Here are made-up elements, facts about them, and rows of numbers that follow some of those facts. Name the element behind each unnamed row.

Some rows with their names:
pebik: [  3 -11 -11  14  -5  23   0 -16 -28 -22 -42  -8  -4  -9   0 -18 -32   4
 -39   4  29  -6  60   1   6 -22 -25   6  18  12 -20   8 -24   6  -6  22
   7 -35  -1  14 -33   0  11]
plutrok: [  1   4 -42  12 -13   7 -12  -2  -8 -15 -37 -25  -5  21  -2   2 -32  29
 -11 -24  27  -2  14   2   5 -22  -3   6  25  -9 -47   8   5  -6   3  19
  -1 -33  -6  24 -40  25  37]
logrustun: [ -3  -8  -9  16   3   1  -9   2 -39 -19 -49 -16   4  24   0  -8 -14  21
 -22  -5  15 -30  39 -11   3 -23   1   5  28  -4 -28  17 -13  23   9  25
  10 -32  19  17 -38   6  21]
stabugra: [  8 -22   8  14  -9  31 -16 -33   1 -18 -20  32 -31 -19   7 -24  48  64
  14  25  21 -11   7 -21   0 -28  35  -4  15 -12   3  28  -3   6 -12  18
   6   0  -1  11  -9 -20  78]
biklabu: [  8  -5 -24  11 -12  22  -1  22  -9  29 -31 -15   2   8 -13   3   0  23
 -12 -19  22 -15  10   8 -11 -14   1  16  14 -14 -30  10   6   2  -7  36
   7 -23  -6   1 -26   8  41]
podek: [-13 -29  -8 -26 -20  -8  33  11 -47 -64 -49 -31 -30  30  15   8 -39   6
 -47 -34 -16  23   0  -1  -4  12  -5  -3  55   5  -2 -11  11  33  63  18
  20 -32   6  33 -32 -14  78]
stosipur: [-31 -24  -1 -43 -38  34  27  38 -11 -29 -42 -41 -24  19   2  24 -41  10
 -42 -39   9  41 -25   8   1  26 -24  -3  52  -7 -18  -1   4  18  44  13
  -5 -46 -13  21 -29  -8  97]
modre: [  9  -4 -25  12 -13  21  -3  25  -8  34 -29 -16   4   8 -16   3   1  21
 -11 -20  25 -17  10  10 -11 -14   4  18  12 -13 -31  10   6  -1  -9  37
   7 -23  -7   0 -27  11  40]
mero: [-16 -18   2  21 -14   7 -18  -6 -19 -13 -25 -10  -4  11   2 -12  -4  -6
 -28 -12  29 -13  31  -9   8  -9  -4   0  19 -11 -16   8  -7  15  48  14
   8 -38  20   8 -30  35  34]
brigo: [  4 -11   1  12 -15  14 -10   7 -25  26 -11  -3   9  15  -8 -12  25  10
 -23  -2  27 -28  38   1 -12 -22  -2   5  14  -9  -5 -12   0  29  31  22
  10 -14  14 -25 -18  19  35]
muflu: [-24 -13   5  16 -16  23 -20   1 -10  -6 -28  -5   1   4   0 -10  -4  -5
 -25  -9  37  -8  25 -10   6  -4 -16   1  20  -9 -19  10  -9  21  45  10
   3 -38  20  -2 -27  37  32]
plipo: [ -2  -6 -12  10  -9   8 -15 -17 -12  -7 -24  -7  -5  13   4  -5 -11  12
 -27  -3  33 -12  38 -10   6 -22 -19  -8  25  -7 -19  -2  -1  15  35  13
   2 -30  12   1 -29  24  18]
goklu: [  3   5 -37  14  -2   1  -9 -13 -22 -28 -48  -9  -5  15   6  -1 -27  23
 -19 -12  25 -15  31  -5   4 -26 -11   0  27   2 -30   5   3  15  18  13
   6 -26  10  14 -39  18  18]
libetam: [  4  -8 -18  12 -21   1 -18  -6   1  13 -10 -32  -6  25  -6  -1 -15  15
 -25 -16  29  -1  21   1  11 -17  -2  -1  23 -18 -37   3   0 -18  18  28
  -6 -41  -6  20 -31  29  35]
drudrik: [  5   1 -39  16 -13   6 -16   0  -4  -4 -35 -31  -9  22  -4   7 -28  24
 -19 -22  29  -7  20   2  10 -25  -4   2  21 -16 -46  13   0 -16   1  24
  -5 -42  -7  27 -44  22  29]
gugrun: [  9  -3 -19  15   5  17   1  16 -22  17 -43   1   3   2  -4   4   5  21
 -15 -10  20 -28  24  -3 -14 -19  -8  12  17  -8 -17  10   7  24   7  31
  16 -15  12  -7 -25   3  14]
truvon: [  1   8 -22  13   4   2 -13  -7 -16 -10 -51 -15  -4  17   4   5 -19  21
 -19  -2  26 -15  28 -11   8 -20 -17  -1  33  -2 -30  17   0  13  18  20
   1 -28  13  16 -33  14   2]
mevus: [ -7   2 -19   7  -1  24 -11  -9  -3  -8 -45   0  -4  -3   6   5 -23  19
 -22  -2  37  -8  27 -12   4 -15 -33  -5  29  -2 -25  13  -1  19  21  12
  -1 -30  10   1 -29  16   6]
gero: [ -4 -16 -20  26   2 -12  -4 -13 -33 -41 -49  -7 -13   9   9 -13 -23   2
 -22 -18   8 -13  26 -10   3 -10   7   7  26   0 -21  15   4  12  36  26
  25 -30  19  32 -34  18  27]
vegor: [  1  -3 -22  10   7  -5  -4 -24 -15 -21 -40   1   0   8   9 -11 -31  20
 -16  -5  20  -1  26 -11  -1  -9 -16   5  34   7 -27   5  11  18  29  23
  15 -20  12  17 -19  19  12]

Some facts about the elements:
α: points at; γ: is of sort; Λ: sits directly inside; κ: belongs to class
mestur α: lonal gugrun
tuklazek α: flisok larom peruk truvon tugrim
vunir α: rete gogril voflis grabrar
plele α: lukluk nesim
trofla α: voflum
plopamos α: sagus
brasok α: skula
plaskom α: gruguluk
bestere α: skegabrak mupudran
togunek α: steplan
suza α: rovas mupudran
mitrel α: pliplokar mupudran
tiplir α: zegek faski plipo
zezuk α: lutre dedrul
sogas α: skubrim mevus korum
penan α: dogi zagror gronavus
goplur α: podek
stosipur α: podek
flokul α: flikik
trelus α: podek falises guflu
katel α: stabugra
stovel α: fitrar tugel
flostar α: stabugra
tuver α: kugam guflu
zetririn α: zeplir
troli α: logrustun
dibrek α: flisok
plutrok α: brobru
plinus α: truvon
viklor α: gaton
druflumak α: midrem skitufe
libetam α: goklu
bropi α: skabo
skemer α: midrem flolen
flenal α: flezor
miplor α: mero dedrul
klesko α: gogril paplosa
biklabu α: meko voflis
pirin α: stabugra
skeke α: lonal budul
modre α: mokli
damos α: klegel skegabrak
plesel α: skitufe flisok mokli gugrun nesim
kirar α: pebik
niru α: korum
drudrik α: brobru kosten pliplokar tefla fitrar
trada α: keflas goklu
nimu α: vesim zagror puvimo
fosim α: kosten storuvo
klufliklek α: grubrafla muflu
[grubrafla triskegem skedrubri plele budul kugam dogi suza vese rosibre zezuk puvimo sogas skepli goplur stosipur flokul bistun podek tugrim gogril mero troli skitufe kagor druflumak voflum roraplo bropi skula flenal miplor gero skari guflu tugel pirin zeplir gruplur buzi sodrak skubrim kirar gruga muflu lovul trada nimu fosim] γ a
[pido saskek mestur zegek midrem liple stovel flostar roskon skemer stibren pebik damos brobru] γ e
[kleklin tuklazek vunir fikem brasok drufus mupudran truvon larom goklu vastu flezor plutrok plipo mevus libetam todar vegor sagus meko falises votari niru drudrik nesim klufliklek kosten] γ b
[faski plopamos gruguluk togunek logrustun penan rukes rovas ladra katel voflis dibrek pladum tokles bilus] γ d
[skegabrak tefla siril lutre storuvo sepe trelus dumeklen keflas doden viklor tugatrus vofu nadum klesko korum keklun flivek gaton] γ c
{grubrafla zezuk katel skemer stibren} Λ peruk
{pido kleklin skula flivek} Λ stofel
{saskek vunir tugrim tugel kirar nesim} Λ klegel
{triskegem mevus} Λ plesel
{faski sepe skepli doden voflum damos gruplur} Λ gronavus
{skedrubri grabrar brigo rafor keflas tuver} Λ rete
{mestur} Λ zetririn
{tuklazek skegabrak drufus sogas roskon bilus pebik buzi} Λ favam
{plele plipo falises} Λ grabrar
{budul larom dibrek tokles keklun drudrik} Λ fitrar
{plopamos skubrim} Λ voplol
{fikem togunek peruk liple stovel voflis nadum guflu} Λ plaskom
{brasok vese skabo lovul} Λ bestere
{tefla rovas} Λ plinus
{kugam klegel sagus} Λ steplan
{siril goplur flostar mero roraplo bropi flenal muflu} Λ brigo
{gruguluk gero} Λ vugi
{lutre flokul bistun flikik podek plinus} Λ skaras
{logrustun ladra vastu todar biklabu sodrak} Λ stabugra
{dogi trelus plutrok klesko meko} Λ paplosa
{suza puvimo} Λ dedrul
{mupudran gruga klufliklek} Λ skabo
{favam stigru kogro pirin} Λ flisok
{truvon gugrun viklor paplosa} Λ mitam
{storuvo midrem} Λ zagror
{rosibre goklu korum} Λ vesim
{penan gogril votari} Λ gugrun
{rukes voplol vegor brobru} Λ troklol
{stosipur zeplir vugi} Λ nikla
{dumeklen dedrul skitufe} Λ pliplokar
{zegek troli fitrar} Λ lonal
{flezor nimu} Λ flolen
{vesim kagor druflumak skeke fosim} Λ trofla
{pladum tugatrus} Λ biklabu
{libetam} Λ rafor
{vofu modre} Λ tiplir
{gronavus} Λ mitrel
{miplor} Λ skeke
{skari niru kosten} Λ mokli
{zagror} Λ lukluk
{trada} Λ dipar
{gaton} Λ tuver
κ 425 <- grubrafla plele siril goklu liple plutrok viklor sagus zeplir flivek
κ 901 <- pido saskek suza stovel pladum miplor falises brobru votari
κ 645 <- kleklin vunir fikem truvon penan ladra keflas doden pirin buzi kosten
κ 310 <- faski tefla kugam rosibre rukes stosipur tugrim vastu dibrek roskon mevus stibren muflu fosim
κ 238 <- skedrubri sogas vegor flenal kirar
κ 383 <- mestur skegabrak plopamos gruguluk mupudran vese trelus katel troli kagor bropi tokles skula skari trada
κ 558 <- tuklazek logrustun puvimo larom bistun skitufe druflumak roraplo klesko gruplur nesim klufliklek
κ 963 <- budul drufus sepe
κ 275 <- togunek rovas flokul skemer niru
κ 382 <- dogi podek tugatrus gero guflu tugel sodrak keklun
κ 80 <- storuvo flostar libetam damos skubrim
κ 763 <- zezuk voflum todar bilus nadum meko
κ 394 <- vofu korum drudrik

Which element is each row?
No name comes twice in this set of rows, the named rows included.
[ 11   5 -41   9 -25  -5 -11 -13 -10 -10 -49 -32   0  16  -7  -6 -30  10
 -34 -10  33 -12  28  16  19 -20  -1   9  26  13 -43   9 -20 -24 -14  25
  -8 -44 -17  29 -44  13  23] | tuklazek
[  0   5 -19  10   2   1 -11 -11 -18 -15 -50 -12  -4  15   6   2 -17  21
 -22   1  26 -15  31 -11   9 -19 -18  -2  34   1 -24  14  -2  15  21  17
   1 -27  12  14 -32  10   4] | kleklin
[ -6 -19 -16  13  -1 -10   5  -6 -35 -48 -48 -13 -17  16  11  -5 -31   6
 -27 -24   0  -4  18 -10   0  -4   2   4  34  -2 -19  11   6  18  41  23
  23 -32  18  34 -34  10  39] | guflu
[ -1 -17  -2   5 -11   6 -14 -15 -37  -9  -9  -6  18  33  -7 -20  -7  31
 -25  -3  26 -34  52  -8  -8 -31  -4  -1  24  -5 -25 -14 -12  35  16  14
   5 -29  16  -9 -27  25  38] | siril
[  6 -11 -32  12 -16  11 -10  -7   4  -4 -24 -22 -15  10  -3   6 -31  19
 -24 -23  28   1  19  -2   7 -19  -9  -2  20 -18 -38   7   5 -17   7  25
   0 -43  -9  23 -37  20  33] | niru
[ -7 -22  -3 -44 -24  11  25  23 -33 -19 -27 -42  -1  49  -6  12 -40  47
 -34 -26  -2  11   0   3  -9   1 -12  -1  56  -6 -31 -13   2  27  11  27
  -2 -37 -11  20 -27 -17  83] | trelus
[ -3 -26 -12  15  -7  16  -6   4  -7  -6 -23 -18  -6  12  -8  -2 -29  22
 -21 -25  20  -9  21  -9  -1 -15  -1   3  16 -25 -41  17  -3  -5  -2  33
   7 -47   0  24 -36  16  44] | togunek
[-10  -6 -24  22  -3   2  -8  -4 -31 -41 -58  -9  -8   9   8  -8 -21   6
 -20 -19  18 -16  25  -7   4 -13   2   8  25   0 -24  17  -3  18  28  16
  15 -31  19  23 -40  21  30] | zeplir
[ 17  -8 -23   6 -12  10   9  -5 -24   3 -54   7   2 -14  -6 -11   0   2
 -40   2  26 -29  39  11  -5 -15  -8  14  17  20  -7   3 -17  13  -8  30
  14 -21  -1  -5 -28 -12  15] | favam
[ -1 -13   6   5  -4   4 -14  -6 -29   7 -19 -11  20  31  -9 -14  -4  30
 -25   5  26 -33  46 -12  -3 -25  -9  -1  29  -6 -27   1 -14  30  11  24
   1 -31  17  -3 -25  16  20] | keflas

Now the same elements, written a new way:
Some rows with their names:
tiplir: [  6  -7  -6   8 -17 -18   5   4  -5   4  10  -5   9 -26   1  -5  20  20
  -2   1  -9   8  -2   8 -38  18]
modre: [  9 -13  -4   6 -22 -24   7   5  -6   7  10  -5  11 -29  -1  -7  16  25
  -5   3  -8   8   0   6 -54  22]
skabo: [ -9   0   7   8   3   3   3   1 -14  20   3  -7 -15   5   0  -1   2   1
  -2   2  -7  17  -1  11 -16 -10]
siril: [ 11  -7  -1 -12   2  13  23  -7 -19   4 -14  -4  -3   3   4   9 -26  -5
  27 -10   8 -19 -18 -19 -24 -24]
paplosa: [ -7   3   7  10   3   6   5   2 -11  19   5  -6 -13   0  -1  -1   2  -3
  -7   3  -4  15   2  14  -6 -12]
truvon: [  4  -2   6  -5   0  27 -24   3  10   6  -5   8  -1 -10  -1   1 -20 -11
 -14   0   3   2  -3  14   3   3]
plesel: [ 15 -25  -5   4 -30 -32  15   4  -2   8  10  -4  10 -36  -3  -8  14  28
 -12   3  -5   7   7   4 -67  31]
skitufe: [  3  -3   5  -1   6  -8  -1  -4   1   1   2   3 -12  13  -4   1 -10  -8
  -3  -1  12 -11  24  -3  12  -3]
skemer: [ 23 -10 -12  -3 -18 -10  11   3  18 -21   4   0  17 -28   0  -5   8   7
 -11  -7   6 -12   7  -6  21  27]
drufus: [-35 -16  16 -18  17  32 -33 -12  19  -1   1   7  19  55   0  -2 -14  -7
   3  -7  -2  -8 -11 -17  37  22]
gero: [  0   3   3  -3  11  -4  -4  -2  -2  -3   5  -4 -16  20   1   3  -5  -7
  -3   2   7   0  23  -3  22 -13]
flostar: [ 40  28 -32 -13  73   5  12  12  42  12  -4  14  68 -69  14 -26  36  27
  69  33   7 -19 -63 -71 -10   1]
voflum: [  4   5   0  -3   7  -2  -2  -2   6  -6   0   1 -15  13  -1   3  -3 -11
  -7   0  10  -8  17  -2  38 -11]
togunek: [ 18  -5 -11   0 -14 -14  11   0  14 -17   8  -2  24 -23   5  -3  17   7
  -7  -4   9 -11   0  -4  14  25]
lonal: [ -8  -6   8   7   0   3   6   2 -14  19   2  -7 -15   2  -1  -1   2   2
  -5   3  -4  14  -5  10 -16  -8]
plele: [ 34 -18 -14 -14 -21 -18   9  -3  -1 -14  -1   3  12 -24   3   4 -12  17
  19  -1   7 -24   2 -15 -61  14]
guflu: [ -1  19  -6   2   8   7  -9  -4   1 -28   6  -8  -7  29   7  10   4 -13
   2  -6  -2  -4  20   9  47 -13]
zagror: [-11   0   7   8   5   3   4   1 -16  22   5  -6 -14   2  -2  -1   0   2
  -2   2  -6  15  -1  12 -22 -11]
vese: [ -9   5   3  -1   6  -5  -3   0  -4  -3  -7   4 -16  15  -3   4  -5  -8
  -2   5   2   1  11   1  16 -15]
skubrim: [ -4   2   6   7  14 -13   0  -3  -2  -1   4   4  -5  14  -5   1 -13 -14
   3   0   5 -12  28  -5  13  -8]

Rows to name:
No name comes twice in this set of rows, the named rows included.
[ -6   2   7   8  11 -13  18  -3  -8   6   3   0   2  10  -3   0  -6 -12
   1  -7   6 -13  17  -7  18 -12] | storuvo
[  0  59 -34  26 -22  -1 -40  -7   3 -76  36  -8  36  -7  27  24  49  -1
  32 -28 -32 -29  13  37  37  21] | stosipur
[ 17  -5  -6 -16  -3   9   7  -4 -20  -3 -21   1 -20  15  -2   8 -30  -1
  24   4   3  -6 -23  -9 -50 -26] | mero
[  1  47 -25 -11  67  -8 -17   9  63   6  -5  20  44 -45   8 -33  78  33
  39  38  11 -11 -62 -71  75  19] | pirin
[-44 -13   9 -11  -6 -17  14  -9   0  -4 -16   1   4  58  -9  -3   3   5
  -3  -3  -4   0 -17 -28  30   8] | skegabrak
[ 34  -9 -18 -14 -24  -6   6  -5  -5 -15 -13   5   4 -24   1   4 -12  17
  27   0   3 -21 -21 -10 -74  10] | flenal
[ 22 -12  -8   5 -14 -28  18   5  11 -18   7   6  29 -24  -4  -6   0   4
  -9  -5   3 -16  22  -6  -4  27] | damos
[ 13  -3 -11  -3 -22 -37   4   3   6 -18   0   6   9 -19  -3  -2  12  15
  -6   6   0  -7  11  -4 -22  22] | trada
[-39  -6   6 -10   1   4  -2  -8  -1  -7 -16   1   3  68  -8  -6   2   1
   3   1 -14  13 -26 -20  31   7] | pebik
[  8  -5  -7   8 -18 -19   8   6  -1   0   8  -5  10 -29   1  -5  19  19
  -5   3  -9   9  -4   9 -33  21] | plaskom
[-21 -17  10   2  -6  -5   7  -2 -10  18  -1  -5  -9  22  -6  -4   0  10
  -7   3  -8  16  -5  -1 -28   4] | flisok
[ 35 -25 -11 -14 -11   0  -6   2   3 -12   0   7  42 -28   2   0 -29  10
  17  -2  -6 -18  -3  -5 -99  27] | libetam
[  9   1  -1  -7   2  11  -3  -6 -11   3 -15   3 -21  10  -2   5 -16  -5
  17   2   6 -10 -11  -3 -17 -18] | skedrubri

